Rows are numbered. After the first five, each row is followed by the numbers of the four nearest rows among all rows above it, by straight-line distance, nearest first.
0: [  8 -40  39 -14  14  -7  27   8 -13  29 -49 -44  20  31 -20  -8  12  -2
 -18   2  48 -23 -49 -11 -23 -34 -19  77  -7 -41  -8 -18 -21  95 -29  14
 -16 -19 -11  21 -26  -9  43  21  20   4 -16 -15   3  -2  43   8  19   6
   6 -54]
1: [  5  62 -67  -9 -20  36 -16  -5   7  48 -19  25  -9 -21  23  29  25  12
 -16  14 -11  23   6  19 -36  -5 -67  14  65  50 -22   5  17 -35 -10  63
  19  15 -13 -53   9 -39  15  30  -2  55  60   9  24  50 -81  43 -26  -8
  67  10]
2: [ 83 -54 -20 -58  37  47  62   6 -83  33  12  -2   9  12  22  14 -39 -39
   4  19  45  21 -46  48   4 -65 -62 -54  -7   4 -78  61 -28  19 -49  29
  24  67  23  10  19  18  53   3   8  32  16   9  -2 -26 -27  32  15   6
  51  -4]
3: [-15  21 -42 -16   3  39 -81  -5  14 -29  28  29  11 -37  31  59  21  35
  24 -16 -20  -3  61  17 -18  34  35  31  21  83  13 -43  47 -16  17 -38
 -26 -32  -4 -52  29 -37 -71  21 -18 -28  92  32  34  -5 -55  15 -59   4
 -12  35]
4: [  2 -52  19 -14  -7 -12  17  -4  -2 -28 -55  10 -28 -25 -27 -41  -9 -43
  19  20   7 -68 -16   2  24 -33   8  16 -22 -49 -35  38 -52  31 -50  18
 -18  63  -7  41 -63  12  25   2  30 -27   8 -26   2 -13  43  -7  40 -23
 -48  -3]
5: [ 20 -73  31  17 -27 -35  25   6 -66 -60 -25 -35  11  26 -70 -22 -31 -16
  44  18  38   1 -35  -8  17 -32  51 -16 -14 -41 -45  25 -27  72 -24 -28
  -4  43  18  45 -56  69  67 -43   6  -8 -63 -43 -17  -6  16 -29  24   8
 -45  19] => 4 0 2 1
6: [ 28 -80  50 -54  33   3  63  36 -31 -38 -20 -37 -12  18 -21   2 -26 -46
  38  13  12   8 -32  44   1 -49  47  -2 -49 -79 -34  54 -56  65 -22 -54
 -29  76  21  19   3   7  39 -43 -17   2 -37 -56 -13   9  38 -11  55 -19
   4 -53] => 5 4 0 2
7: [ 13  21 -42 -23   7  55 -10 -37 -31  64  13 -22 -28 -37   7 -23 -14  33
 -47  34  27 -12 -13  57 -20 -18 -59  -8  54  52 -72  -7  12 -49 -29  78
  -1  11  -5   2  38  -7 -28   8  32  26   8   2  32  17 -36  23 -13 -22
  90 -38] => 1 2 0 3
8: [-57 -23  34  31  -7   4  26   9  55 -21 -15  -4  22  -6 -29 -12  45 -21
  20 -40 -13 -57  37 -28  12  -5  17  34  56 -36  38 -29   4   5 -28 -31
 -21  13  33  -9 -37 -17   5 -22  -9  -4   2 -31  38   5  -7 -19 -24  -1
 -88  10] => 4 0 5 3
9: [-54   1 -35  11 -19 -27 -41 -35  23 -11  64  53 -17   8  -8   3  16  17
  -3 -75 -21   1  83 -11   3  70  76  22  30  37  45 -24  13 -62  28 -53
 -42 -21   8  10  11  -9 -61 -39  20 -11  58   7  44   1 -61  -9 -52   2
 -15  32] => 3 8 1 7
10: [  14   35  -52   -9    8   27  -21  -16  -63  -37    8   14   -9   -6
   13  -13  -22   15  -37   50  -10    9  -11    3   19  -14 -113   26
   29   46  -34  -15   -4  -31   17   38   23   -2  -12  -58   -5   38
  -25   53   14   34   72   27  -36   22    2   18   -9  -30  119   29] => 1 7 2 3
11: [ 10 -10 -72  -5  42  49 -30  -1 -72  -9  15 -20 -10 -27   1  36 -45  46
 -35  28  31  17  -4  49  -3 -13 -54  14 -11   8 -31   8  40 -40  18  62
  19  30  -6 -23  24  39 -10  50  -8   8  39  16 -70  23  -7  33 -24   9
  52  41] => 10 7 1 2
12: [ -50  -19   36   56  -12  -56  -47   15   52    0   37   24   26   28
  -26   58   12  -23   -9  -35  -11  -27   50  -15    9   17   67  -12
  -19   18   50  -38    6    3   -1  -72   -9  -13   40  -42    3  -24
  -19  -38    5  -15  -37  -31   47    6   -3   -9    5    3 -121   16] => 8 9 3 4
13: [ 21   6 -13 -11  36  55  12 -30 -40  37 -20   6  14 -23   6 -39  16  -2
   4  13  62 -39  14  16  -5 -45 -55   8  -8  26 -47  15   0  18  -6  61
  -3  30 -44 -16  24 -23 -49  67  38  12  25   7  21  26  27  10 -24   6
  48 -30] => 7 11 10 1
14: [-33  60  20  -7  13  59   0   5  12  11  41 -21  -5 -27   8  45 -21 -13
 -34 -24  39  10  45  46  -4  16  27  46   9  64   4 -27   1 -48  -1  68
 -26 -27  31  19  60 -41  -4 -37   1 -45  36  -7  40  -1 -33  53 -54 -15
  26 -33] => 7 3 1 9
15: [  23  -11   26  -11  -41   -9   28  -15    0   60  -65    9   25   -3
  -33  -65  -33   -9   30   56  -29  -64  -21    6   29  -75 -109  -11
  -27  -49  -76   20   -3   47  -26   47   18   56  -17   -2  -75   32
   36   23   17  -11  -33    1   -7   35   64   31   61   16   24  -37] => 4 0 13 2
16: [ -6 -37   8 -55  59  -5  57 -26  29  42 -40 -14  32 -19 -57 -51  28 -31
  -2 -12   6 -30   3  27  16 -32 -25  37  -5 -46 -40   4  12  36 -24  25
 -29  16 -10 -16 -40  23   2 -25 -17  29 -34  -3  41  58  45   5  33   4
   9  43] => 0 4 15 13
17: [-17 -82  68  -9   2 -33  29  14   9 -60 -43  -9   7  40 -20 -66 -28  -8
  42  26   9   7  -8   4  23 -28  24   4 -17 -70  -4  51   9  78 -12 -40
  25  63 -18  41 -47  20  53 -17 -15 -10 -60 -50  16 -56  23 -10  21 -21
 -28   7] => 5 4 6 0
18: [ 30  47 -11   7  10 104  -5   6 -20  19  35  58  -6 -32  -3  48  11   5
  -3   3  28   3  19  23 -34  -1  36 -37   8  69   2 -58  14 -21 -16  41
 -37  -6   8   3  50  -5 -60 -10 -27  30  12  25  57  10 -67  19 -27 -15
  12  36] => 14 3 1 7
19: [ -2 -48  43 -40 -33 -41  16 -12  64 -41 -16   1  12  26 -17   4  43  16
  52 -15 -18 -73  24 -26   9   9  73 -22 -10 -25   4   8 -44  38 -31 -72
   4  19  15  30 -39   9  19 -41  -6 -14 -33 -22  30 -46  12 -16  16  -6
 -66   8] => 8 17 4 12
20: [  5   5  29  41  -1 -27 -20 -18  38  -2  22  -9  -8  28 -21 -14  36  39
   6 -81 -11  12  22 -32  11  29  99  26 -25 -15  40   0  22   3 -13  10
 -28  20  13   5   2 -44 -26 -28  15  -7   1 -23  30  11  47  14 -31 -23
 -23 -11] => 8 12 9 19
21: [ 11 -30  28  42   6 -49 -13  43  18 -89  -9 -15  38  33 -13  -6  42  -8
 -16  -6 -85 -15  23 -26  -2  15  56  24   5 -29  64 -18  -5   7   9 -78
  17  16  -6  19  17  21  21  -9   9 -21  -7 -15 -47 -22  -1  12  37 -14
 -90  31] => 19 8 12 20
22: [  -7   61  -33   29   19   59  -42  -27  -38    8   28   19    6  -54
   12    2   -2   23  -72   36   21   55   47   -4    0   13  -22    3
   27   69    0  -43   23  -78   24   40  -14    1  -12  -56   55   -1
 -111    2  -10   20   71   30   33   58  -48   42  -27  -16   79   22] => 18 1 10 7
23: [-45 -30  32  13  -7 -26  28  19  43 -53   8   5   7  34  25 -43  54   9
  25 -39   4 -63  47 -42  -3  18  64  33   0 -54  34   7 -13  18  -6 -51
  -8  43  23  44 -36  32 -20 -49   4   9 -55   1  32 -25  -4 -18  -3 -12
 -90 -34] => 19 8 21 20
24: [-27 -20 -19  71  22  -9 -51  13  17 -34  52  17  14   1  10  27   0  16
 -16   7  -7  58  -4 -10  -2  34  46  54  25  54  33  32  11 -50   6 -11
  20  -7  16  -1  21 -21 -32 -13  14  25  38  -2  28  43 -27  21 -45  -8
   1 -13] => 9 20 3 14
25: [-42 -35  41  17  11 -45 -36  -2  14  -3   5   5 -16 -11 -16 -11  15  -2
  39 -55 -23 -17  42 -13  28  14  81  -9 -22  44  33 -15   1  25   1 -38
   3  -8  10   5  17 -24 -26 -43  22 -47 -39 -35  49  -4 -12  -8  18  -7
 -42  -8] => 12 20 19 8
26: [-22  -5   0  89  27   3 -62  15  -2 -49  45  16   4   9   1  45   2  23
  -4 -19  -5  34  51 -18 -10  36  90   3   4  35  74 -10   1 -17  32 -48
  15 -21  18 -28  46  -2  -1 -25  12   3  27 -29  28  21 -57 -21 -35 -13
   9  16] => 24 9 25 12
27: [ 47  36 -84 -49  32  84 -15 -24 -11  58   6 -16   9 -24  -8 -24 -13   7
   5  72  35  -4   9  34 -10   0 -96  -3 -12  29 -62 -11  -9 -47  -2  87
  -2 -11 -45 -35   3   2 -40  31  30  25  44  24 -52  50 -19  24  27 -17
  70 -26] => 7 13 10 11
28: [  4   0  49 -13   2  21   3 -28 -27 -16  -2  -9   6 -12 -11 -23 -21 -21
  15  53  20 -23  22   2   1 -29 -64  12 -17 -39 -26  24  10  58 -10  -5
   4  39 -10  -3  -1   7   3  41 -23  16  15  -5 -34  16  -3 -20 -32  20
  28  -8] => 13 0 4 16
29: [-35  -1 -33  80 -42  22 -55  12  35 -20  79  21  19 -45  22  74  22  18
  -3 -22  -2  39  58  17  24  29 127  -7  -6  44  82 -18 -27 -59   1 -13
 -23 -17  23   3  26 -34 -31 -28   6 -33  28  16   5 -23 -56   4 -22   8
 -50  33] => 26 9 24 3
30: [-24  23  -2  38  15  19 -52  34 -11 -32  70  -5 -22 -42  54  66  17  40
 -14 -22  15  44  38  26 -14  33  44  -7  63  19  37 -38  14 -40  28   7
 -26 -37  45  -5  34 -27 -46 -25  11  20   5  43  14 -40 -24 -32 -65  30
 -29  -2] => 29 26 24 3
31: [-14 -75  47  16 -13 -79  29  25  51 -47 -45  33  11  43 -39 -19  -4 -21
  42  -2 -17 -62  -3 -15   2  -6  67  26  -1 -76  14 -30 -10  59 -19 -50
  -7  23  10  33 -43  18  23 -36   9 -25 -75 -14  29 -14  40 -13  13  10
 -80 -18] => 19 23 17 8
32: [-45 -73  46  15  22 -85  32   3  18 -71  11 -17   4  -1 -14  29  -5  -1
  39 -10 -35  -4   3 -46  12   3  30  -6 -10 -92  87   0 -23  59   2 -63
  22  -1  12  24 -24  12  45 -15 -22 -24 -41 -13   5  -9  44 -15  42  18
 -56 -15] => 31 19 21 17
33: [ 12  27 -57 -23  18  54 -41 -14 -84   4  27  -2 -15 -16  -4  36  21  -5
 -15  10 -10  44 -18  43  -3 -15 -23  18 -14  20 -14 -15  15 -31  -2  93
 -34  -7  27 -15  27 -29   2   0  16  50  16  18 -16   6 -42  22 -14 -15
  36 -12] => 11 7 1 18
34: [-26  -2  14  19 -18 -18 -50  24  35   1   3   4  29 -10 -14  16  -5  19
   7 -20 -44   5  26  -8  16  11  64  35  36  52  50   6  30 -20   7 -36
 -23 -35  -1 -15  49  -9 -23 -50  -8  -1 -22  15  28  14  -1  18 -22  -9
 -27  20] => 25 24 26 20
35: [  0 -58   6   5 -21 -20  10  20  46 -35  -7  20  11  28  24  -2  19  34
  25   3 -27  23  37 -42   9  22  62 -14  25 -35  19   7 -32  -7  -6 -28
  11 -75  13  15 -19  17   4 -46  -7  -3 -27   0  28 -12 -11 -11 -30   5
 -33   8] => 19 34 23 25
36: [ 18 -43  33 -25  40  14  44 -15 -57  -7 -36 -51  -6  12 -34 -48  -6  -6
  19  21  50 -47 -51 -10  11 -53 -24  12  -6 -55 -17  37 -69  79 -64  29
 -26  32  -3  52  -7  -1  27 -48  21   4  10 -37  -3   9  -3  18  16   4
  44 -31] => 0 4 6 28
37: [-54 -24 -13  72   3 -21 -34  16 -32 -63  31 -26  16   7  -2  29   8   7
 -16 -17  16   4  20   2 -30   8  34  26  26  12  68  -1  26  -9 -45 -24
 -32  -5 -14  31   5  25 -24 -56 -21 -16   2  12  -9 -13 -14 -27  19  14
 -28  39] => 34 26 24 21
38: [-44 -52  33  75  12 -16 -54  21  -6 -90  58  21  -7  -1   9  53  42   1
 -22 -15 -34 -25  42 -34  50  14  92  52   7  12  47 -37  33 -43  21 -58
 -12 -28  24  -9   4  -2 -20 -64 -15  -3  -8  15   6   8 -17   2 -27 -11
 -49   3] => 26 34 37 12
39: [-37 -21  -1  82 -20 -51 -13  24   7 -53 -19  33   5   7 -18  40  61 -41
 -15 -40 -11  -4  13 -35  18  -8  93  28 -15  -8  56  18  -9 -12  19 -30
  -9 -54  43   6 -31  16 -11 -13   2  -5 -17  38  37 -13   2 -46 -49   2
 -88  40] => 38 12 35 8
40: [ 30  -5 -47 -17  25  33   0  23 -55  47 -45 -10 -22  20  -1 -37   6 -12
 -28  33  27 -37   9  12  23  10 -73  30  16  -7 -68   3  -8  -1 -38  25
 -19  32  -1 -27  15  34  23  29  32  16  31  -3  37  25 -16  24  -8 -25
  42 -14] => 13 7 28 27
41: [-13  31  16  56  14  71 -35 -11 -11   9  17   7 -16 -14  25  49  -6  21
 -10 -11  12 -13  79  32   4  51  54  62   4  81  38 -21  -5 -71   2  -4
 -43 -19  -3  -6  33 -25 -37   9   5 -40  30   7  57  51 -35  20 -69 -13
  -3   5] => 14 3 24 26
42: [  9  82 -28   4  -8  70 -38   2 -46  43  54  12   1 -12   7  41  -1   3
 -47  32  33  42   7   7  18  31  43 -15  29  71  14 -22 -15 -90  33  69
 -30 -47  28  18  78 -29 -52  18   2  14  45  48  -3  23 -51  41 -50   2
  44  20] => 22 18 14 33
43: [  3  41 -70  30 -33  39 -70  -3 -87 -19  17  -7  15 -38  39  34 -28  21
 -23  14  27  53   3  28 -14  27 -24  20  28  71  11  28 -30 -59  39  29
 -29 -15 -26  -5  29   5 -31  30  29  38  15  14 -15  29  -2   8 -47  13
 -18   2] => 33 42 11 24
44: [-15   5   8 -24   6 -38  -7  11  44 -27  32   8 -27  -7 -16   7  17  38
  17 -25 -36 -22  59 -13  10  47   2  10 -25  20   9   4  -5 -12  25 -32
 -22 -36   8   9   9 -29 -18  -2 -20 -33  -6 -14  28  17   8 -20 -19  24
 -68  14] => 25 34 35 20
45: [-39 -53  17  24  33 -41  52 -23 -15 -47  16 -12 -18  14 -22  -9  -4   8
  34 -18 -22 -12  -4 -35   8  -3  84  30   5 -65  59  10   4  29  -5 -54
 -21   0  18  29 -37  23 -17 -30  -1 -13 -63 -46 -30 -51  -3 -13  10 -26
 -72   5] => 32 23 31 19
46: [ 17 -24  54  19  -2 -64  37 -13 -83  19 -64 -41  -4  37 -15 -28   0  -8
  22  -3  21   7 -28 -16   9 -13  20 -10 -21 -33  -4   2 -34  73  14  10
  -9   6   1  10  -6  35  53  -4  -8  20  -4 -13 -17  17  39  -6  13 -16
  11  10] => 0 5 36 28
47: [-31 -38 -23  13  -5 -20   1  17  22 -53 -30   7 -22 -25 -18 -15  36 -16
  30 -27 -25 -28 -42  23  33 -11 -26  -6  25 -34  -9  17  -9  24  -1  -6
 -21  11   4  -8 -11  24   6   1   6  -1 -16 -21 -10  37   9 -27  34  -5
 -23  24] => 4 8 16 44
48: [  3 -26   5  -7 -15 -10  33  35 -41   9 -39 -25 -31   6 -11 -52  11  -7
   3  53 -23 -26 -30  35  30  13 -32 -41 -50 -37  16  12 -35   9  -7 -25
 -17  64  -2   3   0   7  59  14   2   2 -29 -27  34 -32   4 -15   8  -1
 -13 -53] => 4 46 47 28
49: [ 41  19 -17 -17  37  66   8  15 -37 -22  26 -39  -4 -10   5  10 -31 -14
  31  37  30  38 -18  18  -9 -13 -53 -28   5  24 -66  15  -9 -59  25  36
  -4  26   9 -18  17  15  31  74 -11  12  35   4 -21  42  29  14   9   5
  31 -41] => 11 27 13 33
50: [ 20  31 -11   9   3  22 -41  15 -20   6  28  10   6  -1  45  51  -1  -5
 -26  43  18  18 -14  45 -11  -4 -42  -7   1  75  13 -14  25 -83  14  39
 -38 -55  12 -17  71   8 -61   8  15  31  99  47 -36  48 -26  -8 -63  10
  55  16] => 42 22 43 33
51: [-31 -79  19  46 -26 -57  -4  17   5 -47  36  26   5   6 -24  24  17  18
  26 -22 -39   6 -10 -24  -3 -14 117  25 -25 -30  80  21 -15  32  11 -76
 -35  11  48  42   2 -30  19 -52   1 -43 -17  -5   2 -15   7 -53 -10  -1
 -67 -14] => 45 32 39 25
52: [ 40  -4 -16 -58  24  29   0   0 -34  29  -7  17  16   6  -4 -20  12 -18
 -29  36   4 -37  -5  12   2 -41 -84 -32   6   4 -48   8  -3  56  15  48
   7  18 -19 -15   8  15   5  10  -3  22   4  12  -8 -13   7  14   3   0
  43 -55] => 13 40 28 2
53: [  4 -19  39 -64  27   6  67 -35  -7  10 -56   8  11  28 -20 -77   8 -11
   2 -24  -2 -43 -46 -17   9 -47 -11  20   2 -67 -16 -18 -22  91 -29  49
  25  48 -31  72 -26 -23   4   7  40  43 -70  -7  -9   9  46  26  13 -10
  -5  -9] => 0 36 16 4
54: [ 11 -23  -2 -29  -1  -1  33 -28 -42   0 -49  31   1 -13 -12 -11 -33   1
   0 -21  -7 -26  20   4  18 -41 -51   3 -16 -26 -33  26   7  54 -10  24
  22  60  -1  -3   4  33   0  24  47   0  22 -30   2  33  50  10  13  10
  14 -30] => 28 52 13 4
55: [-17 -10  15 -34  -9 -14  31  12  83 -25 -20 -21   4  19 -26 -16  21 -13
  27   9 -26 -50  17 -14  12 -10  29  -2 -19 -58  18 -19   5  32 -20  -7
 -48 -20  24   7   4   8  33 -31  13  13 -14  14   1   9  11  -2  25 -20
 -57 -25] => 19 8 47 31
56: [ -4 -44  -2  70 -22 -40 -35  19   4 -57  31   3  -9  29  -6  23  -8  10
 -15 -31 -36   5  44 -14   8  27  83  21 -37 -25  38 -10 -20 -29  51 -22
  12 -14  20  13  -3  -2  -5 -28 -18  -7   1   2 -23 -12 -46 -44 -48  11
 -70   1] => 38 39 26 51
57: [  15  -29  -21  -38   14   11    7  -12  -26   29  -29  -11    8  -13
   35  -34   -7    0    7   33   37  -32   -1   15   17  -23 -127  -24
    5   69  -95  -34   10   -9  -19   48  -34   41  -27   -6    7  -14
   18   63   19   48   47  -11   10   57   26   22    6  -21   17  -13] => 13 40 52 49
58: [  9  -7 -53  42  12  17 -26  12 -48 -16  61  14  -3 -52   9  11 -29 -13
   9  34  22  45   8  30 -18   0  -9  52  30  58  53  19  14 -47  35  19
  -5 -27  19 -15  12 -29 -74  18 -23  19  45  53   1  11 -28 -12 -51  13
  22  10] => 43 24 50 30
59: [ 43  15 -62 -14  18  39 -17 -26 -53  -4   6  21  18 -17  11  32   6  10
 -27  44  21  49 -22  20 -29  -4  -8  43  24  13 -24   3   7 -44  16  38
  -7  18 -15 -31   0  -6  29  41  -6  34  34  41 -33  38 -27  -8  30 -20
  65  -3] => 33 11 49 10
